In the rows, zero is written as 128.
Each row of numbers stands for one node and depends on some of the facts below. Use the named rows to name the rest.

Known rows:
bebolak: [143  84  94 116 142 136 147 115 110 140 118 133 105 151 139 171 129 123
 114 157 124  69 148 111 156  82 135 143 189 129 167 150  86 186 147 112
 104 104]
drutaze: [133 107 114  69 132 155 107 129 135 141 100  81  79 141  94 153 120 144
 100 110 105  82 112 100 128  93 155 119 209 144 157 124 130 168  83 159
 142 109]
trofek: [136 111  68  60 150 144 142 110 144 144 119 101  96 155 132 128 128 122
  93 126 148  52 115 123 131  80 141 135 199 111 148 151 115 174 110 171
 143  98]
brobam: [120 106  89  79 156 147 144 113 131 124  82 108  93 166 145 172 123 141
 103 131 129  46 145  92 150  98 135 132 192 131 161 117 106 123  88  93
 144 111]
bizal: [144 114  97 111 135 138 135 140 131 163 143 120  77 126  96 156 119 147
  96 116 119  73 114 129 126  68 159 167 208 112 142 138 132 212 103 180
 149  77]
sadrum: [149 101 115 136 155 133 117 129 114 132 125 113  80 140 128 181 112 142
 108 137  95  88 145 104 159  87 150 150 213 132 154 123 100 186 141 116
 117  92]
flugi: [148 108 124  81 150 136 133 111 123 123  99 101  72 136 125 156 135 166
 123 120 121  70 134 128 128 115 164  98 209 124 177 122 123 176  92 107
 132 120]
stakon: [137 100 115  65 144 142 152 104 127 130  76  97  75 152 130 144 147 150
 116 138 129  58 120 127 124 103 155  96 185 117 149 133 126 154  90 130
 114 131]
trubreme: [130 129  95 133 178 155 149 111 127 124 111 106 102 164 166 157 125 120
  98 140 142  73 144 117 158  67 141 125 210 140 158 126  88 184 153 109
 123 105]
nebre: [134 121  69  91 160 147 137 123 139 139 115 100  95 154 138 142 125 124
  89 136 136  59 119 113 147  75 140 141 203 131 154 137 105 176 122 150
 140  89]
plusos: [128  95 144 114 169 136  82 116 137 125 106  49  95 153 126 166 108 113
  99 121 114 101  99 116 120 103 164 102 245 146 112 142  97 210 121 179
 128 111]
truvum: [146 102 135 148 151 140 116 132 109 143 124 113  80 142 126 191 117 135
 104 134 101  98 144  98 152  84 141 142 218 133 148 125 103 207 143 126
 112  90]
sika: [154 107 111  84 186 130 159 103 141  96 100  85  60 149 178 125 157 143
 108 159 132  53 130 151 149 116 139  91 201 113 124 125 106 162 131 122
 115 117]
flubar: [157 118  79 104 145 129 147 140 137 150 155 138  83 122 114 142 124 160
 116 129 115  62 126 139 122  76 157 168 194 109 162 125 119 204 105 148
 147  68]
maskar: [111 121 103 121 186 139 154 102 121 150 101  97  89 175 157 163 135 137
 115 115 162  53 122 133 137  96 141 128 219  99 129 135 114 179 114 120
 140 104]
katri: [138 109  87  92 147 132 134 146 129 101 121 132  72 121 123 154 104 149
 119 145 112  68 143 101 141 114 138 158 197 136 186 110 122 144 148  93
 145 104]
zotran: [154  94 145 127 155 110 146 109 110 130 110 120  55 123 123 177 135 166
 139 131 112  70 143 160 133 108 151 128 205 110 152 132 111 187 126 111
 107 113]

How the nodes are related:
stiflik | kugo nalos | lakliflil pimim,givu | plesi pubus,fluplil
klugral | kugo zukluzan | plesi givu
pimim | kugo fekleger | lakliflil boplun | plesi subre,plerar,skufa
remastal | lakliflil subre,vidrin,pabrona
flugi | kugo platos | plesi drerom
gakli | kugo flugi | lakliflil stigrok | plesi truvum
dredru | kugo remastal | plesi stigrok,zodil,toru,fekleger,velu
plerar | plesi fekleger,samatri
flalen | plesi nebre,damas
platos | lakliflil brarepas,trugrus
gudo | lakliflil brarepas | plesi fotrek,gakefli,trufeter,legis
pubus | kugo skastubrur | lakliflil kese | plesi zofu,dusok
ploku | kugo velu | plesi fude
naba | kugo vuplis
risku | kugo flubar | plesi tipuvek,boflom
trugrus | kugo fluplil
vuplinor | lakliflil stigrok | plesi fegik
vidrin | kugo sevus | plesi pimim,sugriplu
drutaze | kugo pubus | plesi gakefli,midrer
nepam | kugo pabrona | lakliflil toru | plesi sadrum
sugriplu | lakliflil zefla,teses,tusul | plesi kadre
fegik | lakliflil truvum
grurom | lakliflil ploril
vaflebra | lakliflil pimim
maskar | lakliflil kese
vasin | plesi tropas,fluplil,reklu
debi | kugo midrer | plesi trugrur
bresotan | kugo grurom
ploril | kugo trugrur | plesi ketak
flubar | plesi vosker
stezanon | kugo stosti | plesi pubus,damas
teses | lakliflil kese | plesi bresotan,vasin
sitotran | kugo klevor
tuskem | lakliflil sevus
duskek | plesi bresotan,samatri
stoklin | kugo groklalu | plesi zofu,legis,flate,drutaze
vidre | kugo dredru
nutraskam | kugo vidre
ridar | plesi bresotan
febabil | lakliflil regil
dekil | kugo boflom | plesi fena,soklok
dusok | kugo soklok | lakliflil ridar | plesi duskek
bebolak | lakliflil nepam | plesi kapi
zukluzan | plesi grurom
vegam | kugo zefla | lakliflil plobren
bizal | plesi plusos
brutrim | kugo dusok | lakliflil truvum | plesi pofo
muskor | kugo brokel | lakliflil sevus
pabrona | lakliflil sevus,plusos,muflagrel,vidre | plesi stakon,legis,stogrun
driser | lakliflil direk | plesi plobren,flate
nevo | lakliflil flemi | plesi gakefli
fluplil | lakliflil muskor,platos
zefla | kugo gudo | plesi sadrum
zofu | plesi nevo
suklun | kugo pimim | plesi regil
direk | lakliflil sika | plesi bitrer
kloplu | lakliflil plilam
fekleger | kugo plupli | lakliflil flalen | plesi pluzu
sevus | kugo kotani
tipuvek | lakliflil samatri,zaski | plesi plusos
trofek | lakliflil bebolak,fude | plesi boflom
velu | plesi tropas,bitrer,reklu
flemi | lakliflil plusos | plesi klevor,katri
brusto | lakliflil dusok | plesi tuskem
skufa | lakliflil grurom | plesi plilam,bizal
vuplis | kugo vavar | lakliflil ridar
trugrur | lakliflil nepam | plesi plusos
kadre | lakliflil toru | plesi trugrur,stegrudro
midrer | kugo driser | lakliflil vidre | plesi trugrur,plusos
legis | lakliflil stigrok,klevor | plesi stogrun
plupli | kugo drerom | lakliflil zefla
tusul | kugo dekil | plesi givu
stosti | plesi groklalu
tenok | kugo stigrok | lakliflil plobren | plesi tuskem,rakles,fude,muflagrel
flate | plesi bresotan
sika | lakliflil nutraskam,sevus
drerom | kugo kloplu
fotrek | plesi bebolak,fekleger,flalen
kazus | kugo kave | lakliflil zodil
brokel | kugo suklun | lakliflil klugral | plesi vavar,fegik,pofo
boflom | kugo dratru | plesi midrer
kapi | kugo nutraskam
stakon | kugo fegik | lakliflil grurom,klugral | plesi kave
gakefli | lakliflil sevus,klugral | plesi plusos
regil | lakliflil skufa | plesi nebre,fluplil
vustek | kugo pluzu | lakliflil vidre | plesi sadrum,dekil
brobam | kugo klugral | lakliflil bitrer,kese | plesi gritrun,flate
nalos | kugo trufeter | lakliflil trota | plesi zodil
trufeter | kugo katri
katri | kugo gritrun | plesi plobren,fegik,vasin
zodil | kugo ritremil | lakliflil deza
rakles | lakliflil trugrur | plesi midrer,pubus
faklobik | lakliflil plerar | plesi brobam,fegik
ritremil | kugo reklu | plesi bresotan
givu | plesi kave
samatri | lakliflil vidre
klevor | kugo stiflik | plesi plinal
tropas | lakliflil brokel
toru | plesi bresotan,trugrur,trufeter,debi
nebre | lakliflil soklok | plesi stigrok,midrer,truvum
skastubrur | kugo stegrudro
stegrudro | lakliflil brusto | plesi debi,muflagrel
pluzu | plesi sadrum
bradumik | plesi fekleger,ritremil,velu
damas | kugo muskor | plesi trubreme
brarepas | lakliflil nutraskam,kese
trubreme | lakliflil sirar,teses,plilam,boplun
groklalu | kugo fotrek | lakliflil naba
zustir | lakliflil kapi,fluplil,febabil
gritrun | lakliflil stosti
trota | plesi tipuvek,reklu
gradro | plesi gakli
vavar | plesi truvum
voli | lakliflil vuplis | plesi damas
deza | lakliflil voli,kese | plesi bebolak,fude,vuplinor
vosker | kugo stoklin | lakliflil tuskem | plesi fluplil,stogrun
plinal | lakliflil boflom | plesi flugi,maskar,remastal,sugriplu
boklu | plesi trubreme,pofo
bekun | lakliflil toru,pabrona
bitrer | lakliflil ridar | plesi duskek,pofo
fude | lakliflil plupli
muflagrel | kugo vosker | lakliflil toru | plesi pluzu,truvum
soklok | plesi vosker,drutaze
ketak | lakliflil kazus | plesi zotran
subre | kugo vustek
soki | lakliflil bradumik | plesi brarepas
plusos | kugo sitotran
boplun | lakliflil ploril | plesi gritrun
reklu | kugo tusul
zotran | kugo stezanon
plilam | plesi nevo
sadrum | plesi samatri

Which node is each row?
No name comes twice in this set of rows, the named rows included.
[131  96  80 100 131 147 160 133 122 168 130 139 104 150 109 152 122 125
 105 131 131  62 116 119 130  53 150 167 184 120 162 165 112 203 124 171
 126  94] | kadre
[113  96  63  91 156 110 156 105 141 115  95 145  95 156 149 155 127 139
 113 131 136  41 155  97 150 120 122 172 185 119 162 122 104 117  99  95
 155  89] | deza
[149  81 108 104 146 121 170 105 109 134 113 134  86 138 138 153 140 142
 130 151 132  56 151 151 139  95 140 122 178 109 160 166  98 184 132 116
  94 118] | bekun
[168 104  50  92 141 169 134 104 138 115 106 151  85 155 146 147 148 143
  80 152 110  44 191 117 167  65 125 151 167 129 184 110  94 141  98 116
 130  76] | brokel
[138 106 120 116 145 140 112 151 106 140 134  93  73 136 105 177 105 135
 113 133 100  92 114  98 134 101 147 144 221 126 147 136 131 194 146 145
 123  90] | trufeter
[155  86  80  66 115 149 116 137 120 146 135 115 116 129  90 157 110 149
 101 129 112  63 130 105 133  68 152 148 190 130 195 142 111 174 100 146
 141  90] | toru
[181  93 100 129 157 143 161  96 129 117 104 142  36 152 160 146 170 149
 105 144 112  66 179 156 157 106 141 120 165  94 131 124 124 170 118 155
  84  89] | muskor

Now the same nodes, written a new way:
Some rows with their names:
stezanon: [145 146  93  99  97 131 113 115 152 162 107  96 101 122 108 159 128 142
 115 122 149 151 145 170 159  90]
tuskem: [178 129  77 127 131 107 142  92 134 140 107 122  68 125  87 125 121 168
 110 116 148 110 117 190 124  90]
tenok: [146 172  86 106 101 135 116 111 142 155 110  97 107 126 103 145 118 144
 120 118 140 145 143 188 166  92]
klevor: [149 121  69  97  91 108 106 105 182 156 101 108 113 103 107 146 109 132
 127 125 142 148 133 184 182  96]
legis: [139 157  82  91 106 143 112 108 146 158 119 107  87 133 103 151 123 141
 118 133 143 163 146 175 170  81]
gudo: [181 119  82 106 124 126 105 136 131 176 114 123  90 134 114 154 127 173
 105 103 156 149 143 179 174  84]
kave: [175 140  79 121 131 127 134  85 143 148 102 133  73 131  97 119 126 142
 123 132 163 118 118 176 135 114]
givu: [167 153  83  98  94 130 102 115 152 165  93 115 104  96 122 150 130 139
 116 104 142 142 141 167 139  97]
dusok: [153 133  77  95 108 127 110 117 139 173  90 113 110 147 116 181 118 148
 121 103 154 136 140 190 181 120]
dratru: [168 129  99 131 134 109  96  72 145 148 101 147  88 142  97 121 116 140
 142 134 143 122 125 169 142 103]
faklobik: [140 153  87 104 110 138 113 122 150 158 106 106 102 127 108 151 124 146
 118 124 147 151 141 181 162  89]
gakli: [142 170  94 105  85 137 119 118 143 161 105  92 102 126 102 137 111 140
 111 128 150 150 156 180 174  81]
truvum: [170 146  89 118 106 110 154  79 159 150  95 118  86 125  93 114 120 132
 126 130 160 108 115 174 134 104]
direk: [155 125  87 103 112 113 118 131 140 156 107 110 101 126 110 156 128 168
 112 105 142 141 148 186 151  80]
fluplil: [183 120  78 127 132 115 123  95 133 148 109 149  42 128  77 129 127 174
 116 117 163 120 122 186 130  88]
tipuvek: [203 136  82  94 176 122 130 116 139 147 179  93 157 141 135 112 123 146
  98  82 127 143 128 177 202  77]
bradumik: [148 150  91  99 103 129 126 124 163 157  89 103 122 123 123 149 122 142
 126 114 144 128 145 182 157 101]

Rows to name:
No name comes twice in this set of rows, the named rows included.
[154 145  75 105  93 128 103 122 147 163 112 119  80 103 102 154 138 159
 108 103 138 149 153 165 144  63] | regil
[197 154  63 123 120 127 121  81 122 160  88 130  77 109 118 124 128 144
 124 107 154 105 110 176 126 132] | sirar
[152 111 115 102 147 113 115 128 138 144 115  96  82 111 112 148 129 173
  97 122 146 167 134 180 138  94] | pabrona
[201 166  64 124 125 154  98  89  96 164 102 140  57 121 102 122 114 144
 111 115 152 130 108 186 131 114] | trubreme
[145 133  96 109 106 118 102 122 130 154 117 104  70 111  98 167 132 167
  94 110 133 161 154 182 143  68] | vosker
[167 140  92 128 155 118 153  98 143 125  87 107 101 126 104 107 106 161
 132 120 157 112 112 204 125 118] | samatri
[164 130  89 103 125 129 112 141 138 171 107 117 113 149 111 154 118 147
 124 115 158 152 142 182 193 108] | stegrudro
[171 158 129 123 122 126 144 141 139 151  71  67 166  98 149 103  87 162
 128 110 148 126 155 207 163 116] | nepam
[180 159 117 122 111 140 147 177 167 162  62 103 179 111 134  92  78 161
 170 114 163 109 171 217 180  95] | sadrum
[167 144 126 122 131 129 138 163 144 146  95  85 138 108 123 105  93 172
 129 128 156 139 159 210 161  80] | vustek
[116 140  44  77 162 146  85 129 184 134  74 138 128 150 130 202 124 167
 158  82 126 136 120 211 133 136] | flate
[157 136  48  95 137 140  76 125 134 160  68 133 121 136 140 197 128 159
 128  74 135 137 116 196 140 140] | teses
[159 158  98 107 130 146  96 114 113 160 110  90 110 119 119 143 116 144
  95 114 141 174 125 187 154 115] | trofek
[156 141  68 104 111 140  91 122 112 173  91 115  96 142 118 185 110 163
 106 102 140 142 150 198 178  97] | brobam

The same nodes again, as new rows of numbers:
Known rows:
gudo: [ 93 144 135 126 134 198 149 109 147  99 125 120 148 132 152 179 158 108
  55 136 127  98 148 132 106 124 114 141 112 121 109 139 132 108 127 127
 115 153  81 105  82 117 136 139 154]
fekleger: [115 161 129 125 133 120 147 122 151 106 108 114 116 124 144 160 157 129
 124 116  79 119 155 127 113 124 141 122 134 127 129 139 139 107 121 129
 118 153 134 100 127 117 110 133 173]
vuplis: [ 95 166  95 139 131 121 150 108 140 115 101 108 153 134 150 160 162 100
 111 153 100 103 156 132  99 119 123 101 110 131 131 143 136  95 125 117
 120 171  94  93 122 121 157 137 146]
tuskem: [118 161 118 111 134 139 150 111 150  95 110  89 137 124 140 175 157 122
  91 135  91 156 155 133 106 121 129 121 130 147 127 148 132 116 121 109
 114 153 139  71 111 112 103 138 153]
gakefli: [108 164 142 123 144 157 151 129 153 121 107  94 111 132 141 201 157 120
  75 123 113 164 155 130 105 131 101 122 118 132 119 140 131 124 127 107
 114 152 130  73  87 115  90 138 170]
gritrun: [116 171 127 123 129 131 154 124 150  96  89 105 120 122 148 150 148 116
 133 111  89 130 153 126 109 102 116 111 128 113 129 143 134 106 123 120
 120 148 112  96 127 119 127 131 165]
kadre: [112 154 134 111 129 139 145 119 147 134 124 132 101 139 137 196 153 121
  53 129 109 136 152 131 109 130 133 127 127 119 121 146 127 111 136 111
 118 147 129  93 104 117 167 145 145]
midrer: [118 156 131 112 136 142 150 135 146 131 123 125 101 129 135 192 152 125
  50 108 107 157 157 133 105 133 118 118 123 121 122 141 132 117 137 108
 120 147 123  91  87 109 104 144 157]
vustek: [112 155 127 108 127 161 147 135 146 103 127 127 105 145 143 167 153 121
  71 124 101 114 151 135 110 125 119 167 132 124 113 145 126 103 131 125
 113 144 111 107 111 114 141 144 150]
deza: [ 96 149 117 129 122 159 146  95 145  99 133 125 161 142 150 163 161 109
  90 157 106  71 148 133 107 123 145 136 112 141 120 141 138  93 122 130
 118 165  90 106 119 122 180 137 152]
boklu: [107 152 120 115 126 155 147 116 147  91 114 122 129 144 148 150 152 118
 114 147  87  99 146 131 109 116 149 151 137 135 120 146 130  99 125 140
 124 150 114 112 122 128 142 135 166]
trugrus: [107 156  96 115 133 158 156 105 143  95 111 100 153 132 150 160 161 103
  91 152 101 139 156 136  94 104 124 131 115 157 124 144 129 103 127 116
 115 157 107  75 115 118 116 138 162]
risku: [ 99 146 123 126 137 156 146 130 144 148 113 141 103 138 144 180 159 118
  60 134 105 118 155 132  98 135 145 137 118 122 116 137 130 109 137 134
 127 159 119 107  88 127 112 145 177]
stosti: [107 152 103 117 129 145 153 108 142 118  86 118 143 130 151 149 147  93
 108 147  86 133 148 131  93 110 137 128 117 129 128 147 126  98 131 127
 133 151  91 102 118 127 150 140 154]
flubar: [102 151 123 134 138 177 148 146 137 116  93 131 126 131 147 142 150 113
  79 115 103 126 152 129 101 114 108 140 125  95 118 146 133  98 133 131
 122 150  86 113 107 127 105 137 170]
gradro: [106 151 121 120 128 141 145 108 150 119 111 122 118 140 147 169 155 118
  97 137  92 105 149 131 105 122 150 134 131 135 123 142 130 104 129 129
 125 150 124 111 109 124 137 136 165]
ploril: [ 96 159 111 121 136 162 148 103 146 111  94  87 125 146 152 152 151 102
 132 190 105 110 150 127  83  92 123 125 126 149 125 151 117 110 129 119
 128 156 111  67 123 131 159 134 181]

Which node is each row?
No name comes twice in this set of rows, the named rows included.
[108 155 116 106 128 141 144 118 146 118 136 115 110 153 139 181 154 117
  47 151 103 133 152 132  94 129 148 138 132 143 116 146 122 111 139 122
 124 147 119  94  99 119 139 144 150] | vidrin
[ 94 154 123 115 129 143 143 127 150 124 123 126 111 155 148 176 158 120
 109 152  96  85 149 134 108 129 154 143 132 131 114 139 129 101 129 136
 125 157 126 120 102 130 130 140 164] | tenok
[109 152 116 103 128 163 146 116 141 104 119 117 129 147 142 159 153 115
  75 144  99 119 150 134 108 123 127 149 132 130 116 150 126 102 131 120
 119 147 111 103 115 119 148 140 149] | flemi
[110 135 130 127 123 168 142  95 143 107 134 139 144 133 144 142 153 125
  81 161 107  67 152 132  95 111 154 127 135 119 129 154 128 103 125 131
 125 144  97  85 119 118 177 132 173] | zefla
[104 151 119 119 146 180 150 121 137 109  54  95 168 123 143 150 155 106
 152 160  93 154 151 130  95 108 125 111 127 132 131 159 127 111 119 111
 121 166 133  75 113 125 100 135 173] | grurom
[108 158 133 122 131 132 149 120 153 122 113 120 115 135 145 180 154 124
  90 126  96 118 151 130 107 120 139 126 126 120 121 134 133 110 129 129
 124 151 123 106 103 124 122 137 171] | nebre
[116 151 127 123 126  98 146 107 145 117 114 122 122 127 142 161 150 126
 113 132  97 103 157 127 105 115 144  99 133 111 140 154 132 110 128 111
 119 152 122  69 137 114 168 134 170] | fude
[101 153 115 129 127 137 149  99 145 110 121 123 140 139 150 164 163 109
  93 147  98  97 150 132 104 124 150 123 118 135 122 140 135  97 129 128
 124 162 102 106 110 123 149 137 155] | brusto
[111 160 115 136 135 113 141 128 149 113  98  91 123 118 141 152 153 131
 106 120  82 127 154 126  95 112 153  91 140 120 129 143 131 109 121 135
 133 139 119 102  98 120  55 125 167] | stigrok
[100 158 129 139 133 171 147 132 144 126 111 126 109 145 149 162 152 110
  47 133 113 117 149 125 101 113 122 144 121 113 111 134 130 103 135 138
 126 140  91 116  99 131 129 139 170] | stoklin

